Below are the code and all the weights of a small trained network. Each question names an input and a target symbol and asks about switching units off, where a switched-off unit gives its printed mean instead of its output.

import numpy as np


def w(rows, s, z=0):
    codes = np.array(rows[::2]) - 128.0
    scale = np.full(codes.shape[1], s)
    scale[-1] = z or s
    return codes * scale


def f(y):
    return np.maximum(y, 0)


def softmax(a):
    e = np.exp(a - a.max(-1, keepdims=True))
    return e / e.sum(-1, keepdims=True)


def log_softmax(a):
    a = a - a.max(-1, keepdims=True)
    return a - np.log(np.exp(a).sum(-1, keepdims=True))


def net(x, mask):
    ids = ['ΓΔΘΛΞΠΩαβεζμσφ'.index(c) for c in x.split()]
    T = len(ids)
    res = E[ids] + P[:T]
    u = 0
    for l in range(3):
        r = res
        for j in range(2):
            rows = slice(3 * j, 3 * j + 3)
            q, k, v = (r @ M[l][rows].T for M in (Q, K, V))
            z = softmax(np.where(np.tri(T) > 0, q @ k.T / 3**0.5, -1e9)) @ v
            o = O[l][rows]
            res = res + np.where(mask[u + j], z, o[:, -1]) @ o[:, :-1]
        u += 2
        y = f(res @ A[l][:, :-1].T + A[l][:, -1])
        res = res + np.where(mask[u : u + 4], y, B[l][:, -1]) @ B[l][:, :-1]
        u += 4
    return log_softmax(res[-1] @ U[:, :-1].T + U[:, -1])


Q, K, V, O, A, B = {}, {}, {}, {}, {}, {}
E = w([
[133,161,129,186,153],'Γ',
[231,115,88,149,165],'Δ',
[126,103,55,111,224],'Θ',
[190,179,132,162,172],'Λ',
[135,130,90,139,185],'Ξ',
[205,128,120,86,84],'Π',
[82,180,136,173,147],'Ω',
[134,193,163,249,123],'α',
[194,125,92,191,171],'β',
[78,217,152,117,120],'ε',
[89,135,84,205,210],'ζ',
[28,216,146,220,168],'μ',
[67,134,81,137,209],'σ',
[160,158,105,114,202],'φ',
],0.013)
P = w([
[138,124,199,94,138],'0',
[129,177,67,112,125],'1',
[136,54,246,163,149],'2',
[154,190,34,116,127],'3',
[123,68,254,150,169],'4',
[172,202,9,122,123],'5',
[155,63,249,163,192],'6',
],0.013)
Q[0] = w([
[174,95,126,43,142],'0.h0',
[39,14,124,16,45],'0.h0',
[166,242,120,165,183],'0.h0',
[83,133,134,184,116],'0.h1',
[32,171,27,104,23],'0.h1',
[55,70,182,254,202],'0.h1',
],0.0056)
K[0] = w([
[119,127,129,152,75],'0.h0',
[76,62,226,105,95],'0.h0',
[207,202,85,116,82],'0.h0',
[117,154,141,156,147],'0.h1',
[65,83,158,96,76],'0.h1',
[121,201,157,189,254],'0.h1',
],0.0078)
V[0] = w([
[141,189,2,186,110],'0.h0',
[189,109,189,171,132],'0.h0',
[35,79,88,123,33],'0.h0',
[47,115,104,84,55],'0.h1',
[30,24,153,62,98],'0.h1',
[165,40,145,157,117],'0.h1',
],0.0059)
O[0] = w([
[91,86,71,86,115,238],'0.h0',
[145,127,128,130,106,136],'0.h0',
[220,146,126,140,149,3],'0.h0',
[154,173,55,115,254,27],'0.h1',
[194,154,125,169,164,2],'0.h1',
[117,153,86,107,184,123],'0.h1',
],0.0085,0.0051)
A[0] = w([
[207,213,176,78,202,69],'0.n0',
[132,112,45,213,184,5],'0.n1',
[253,47,226,169,165,92],'0.n2',
[82,37,154,97,253,45],'0.n3',
],0.0063,0.0021)
B[0] = w([
[160,206,169,170,189,138],'0.n0',
[64,69,185,151,97,155],'0.n1',
[3,165,166,112,119,255],'0.n2',
[161,117,198,115,9,207],'0.n3',
],0.0067,0.0044)
Q[1] = w([
[167,189,9,132,229],'1.h0',
[75,137,131,88,100],'1.h0',
[87,65,154,44,97],'1.h0',
[161,166,128,104,157],'1.h1',
[118,83,74,160,190],'1.h1',
[154,176,128,140,80],'1.h1',
],0.011)
K[1] = w([
[165,80,245,96,168],'1.h0',
[166,120,39,93,82],'1.h0',
[134,144,21,109,73],'1.h0',
[140,180,134,116,148],'1.h1',
[156,196,185,137,130],'1.h1',
[97,123,74,164,143],'1.h1',
],0.011)
V[1] = w([
[40,209,114,210,106],'1.h0',
[97,66,123,52,184],'1.h0',
[134,196,138,7,128],'1.h0',
[135,164,100,174,70],'1.h1',
[80,149,67,76,108],'1.h1',
[114,160,103,74,126],'1.h1',
],0.011)
O[1] = w([
[145,162,117,59,195,196],'1.h0',
[167,139,94,250,122,164],'1.h0',
[117,192,140,154,88,253],'1.h0',
[128,88,104,61,151,122],'1.h1',
[153,90,110,125,125,170],'1.h1',
[137,95,99,155,114,135],'1.h1',
],0.013,0.0046)
A[1] = w([
[214,111,165,191,224,225],'1.n0',
[158,57,202,121,254,2],'1.n1',
[157,127,178,131,59,31],'1.n2',
[2,61,148,174,199,122],'1.n3',
],0.0069,0.0038)
B[1] = w([
[226,104,101,179,171,150],'1.n0',
[167,126,61,2,176,170],'1.n1',
[136,169,125,145,100,211],'1.n2',
[204,93,120,50,80,253],'1.n3',
],0.011,0.0047)
Q[2] = w([
[10,134,160,130,121],'2.h0',
[106,249,55,206,219],'2.h0',
[52,137,26,163,174],'2.h0',
[39,57,222,151,74],'2.h1',
[144,239,146,158,76],'2.h1',
[175,168,130,152,254],'2.h1',
],0.0088)
K[2] = w([
[158,119,110,119,113],'2.h0',
[148,127,251,131,123],'2.h0',
[151,102,161,135,144],'2.h0',
[128,126,94,109,141],'2.h1',
[98,187,125,152,95],'2.h1',
[149,139,136,133,181],'2.h1',
],0.019)
V[2] = w([
[133,146,199,145,113],'2.h0',
[178,29,160,87,134],'2.h0',
[2,119,135,189,217],'2.h0',
[106,77,45,79,72],'2.h1',
[123,94,228,122,115],'2.h1',
[118,88,195,130,136],'2.h1',
],0.0078)
O[2] = w([
[101,189,62,52,1,135],'2.h0',
[137,71,137,116,77,81],'2.h0',
[4,33,145,240,45,2],'2.h0',
[116,232,131,110,116,183],'2.h1',
[174,47,185,119,205,161],'2.h1',
[166,87,170,187,106,116],'2.h1',
],0.0059,0.0072)
A[2] = w([
[2,48,199,141,54,252],'2.n0',
[138,172,90,60,249,166],'2.n1',
[21,114,246,176,228,187],'2.n2',
[200,100,167,123,72,70],'2.n3',
],0.0081,0.0035)
B[2] = w([
[33,61,117,100,100,179],'2.n0',
[133,154,101,181,82,254],'2.n1',
[73,135,141,156,246,163],'2.n2',
[185,113,121,168,86,180],'2.n3',
],0.013,0.0093)
U = w([
[151,116,141,71,205,179],'Γ',
[115,77,132,128,61,1],'Δ',
[140,124,124,242,127,94],'Θ',
[77,117,132,30,157,57],'Λ',
[119,109,126,163,164,175],'Ξ',
[162,166,199,116,126,86],'Π',
[140,138,122,114,215,166],'Ω',
[153,125,123,1,172,7],'α',
[174,59,159,50,159,110],'β',
[110,171,121,163,189,89],'ε',
[200,83,79,120,149,211],'ζ',
[82,154,21,134,143,221],'μ',
[165,115,143,172,199,192],'σ',
[71,140,113,191,138,95],'φ',
],0.0093,0.0051)

Each question gives the input, a string of symbols that net reads in full, and the target symbol t.
The units are the heads (3 rows each of Q, K, V and O) and the neurons (one row each of A and B). Each row of codes is followed by its name. A weight is (code - 128) times the scale printed after its matrix; where a second scale follows, it is the last column's (O, A, B and U).
mask holds one flag per unit, layer by layer, with each layer's heads first. A switched-off unit (its flag False) gives its mean, the last column of its rows in O or B, instead of its output. The means were averaged over made-up inputs and are rounded, as every weight is.
A unit's drop is (log p(t) with every unit on - log p(t) with that unit switched off) / (log p(t) with every unit on - log p(t) with every unit switched off).
The circuit of an input: a set's keep is (log p(t) with only the set's units on - log p(t) with every unit switched off) / (log p(t) with every unit on - log p(t) with every unit switched off). Starting from the 12 units with the biggest drops (on a tie, the unit counted first), units are removed one at a time, each time the one whose removal leaves the highest keep (on an exact tie, the one counted first), for as long as the keep stays at least 0.8.
units of the circuit, in order: the units of the circuit, biggest drop first
most important unit: the unit with the biggest drop
k most important neurons: the k neurons with the biggest drops, biggest first
k most important neurons of layer l: the k neurons of layer l with the biggest drops, biggest first
heads that matter: for each layer, one digit per head in row order, 1 if its drop is at least 0.15 and else 0, layers parted by /
input ζ Δ μ Ξ Ξ Π Π, target Π: heads that matter : 00 / 11 / 11
input Γ Π Π, target Π: units of the circuit, in order : 2.h0, 1.h0, 0.h0
input Ξ Π α Π Θ α Λ, target α: 2 most important neurons : 1.n1, 0.n2
input β Δ β Θ Δ Δ Ξ, target Δ: units of the circuit, in order : 1.h0, 0.n3, 2.n0, 0.n2
input ζ μ Ω Γ Γ Δ φ, target Δ: 2 most important neurons : 0.n3, 1.n3
input ε Π Π Δ ζ, target Δ: units of the circuit, in order : 1.h0, 0.n3, 2.n0
input φ Δ ζ Δ ζ, target Δ: heads that matter : 00 / 10 / 00
input Δ φ Δ ζ β, target ζ: 4 most important neurons : 1.n1, 1.n3, 2.n1, 1.n0
input Θ β Δ, target β: 2 most important neurons of layer 1 : 1.n3, 1.n1
input ζ μ Λ, target μ: most important unit : 2.n1
input Θ μ Ω, target μ: units of the circuit, in order : 2.n1, 1.h0
input φ Θ Λ, target Θ: units of the circuit, in order : 1.h0, 2.h0
input β β Λ Δ Γ, target Δ: 2 most important neurons of layer 1 : 1.n3, 1.n1
input φ ε β Π Π φ Λ, target φ: heads that matter : 11 / 10 / 10
input Ξ Δ Π Ω Δ Π, target ζ: most important unit : 0.n2
input ε Ω Θ Π Π ε Π, target ε: heads that matter : 00 / 10 / 10
input φ Δ Λ Λ Λ Δ Δ, target Δ: units of the circuit, in order : 1.h0, 0.n2, 2.n0, 0.h1
input Π Π Θ Γ Λ Λ Δ, target Λ: 2 most important neurons of layer 2 : 2.n0, 2.n1
input Λ β ζ, target β: units of the circuit, in order : 1.n3, 1.h0
input Π ζ Γ Π Π μ Π, target μ: heads that matter : 10 / 10 / 00
input Δ φ Π, target φ: most important neuron of layer 2 : 2.n0
input Λ Λ Λ Λ Π Λ, target ζ: heads that matter : 01 / 01 / 01
input Γ Δ Π Δ Π, target Δ: 2 most important neurons : 1.n3, 0.n2
input Π φ Π β σ ζ ζ, target ζ: 3 most important neurons : 1.n3, 1.n1, 0.n1
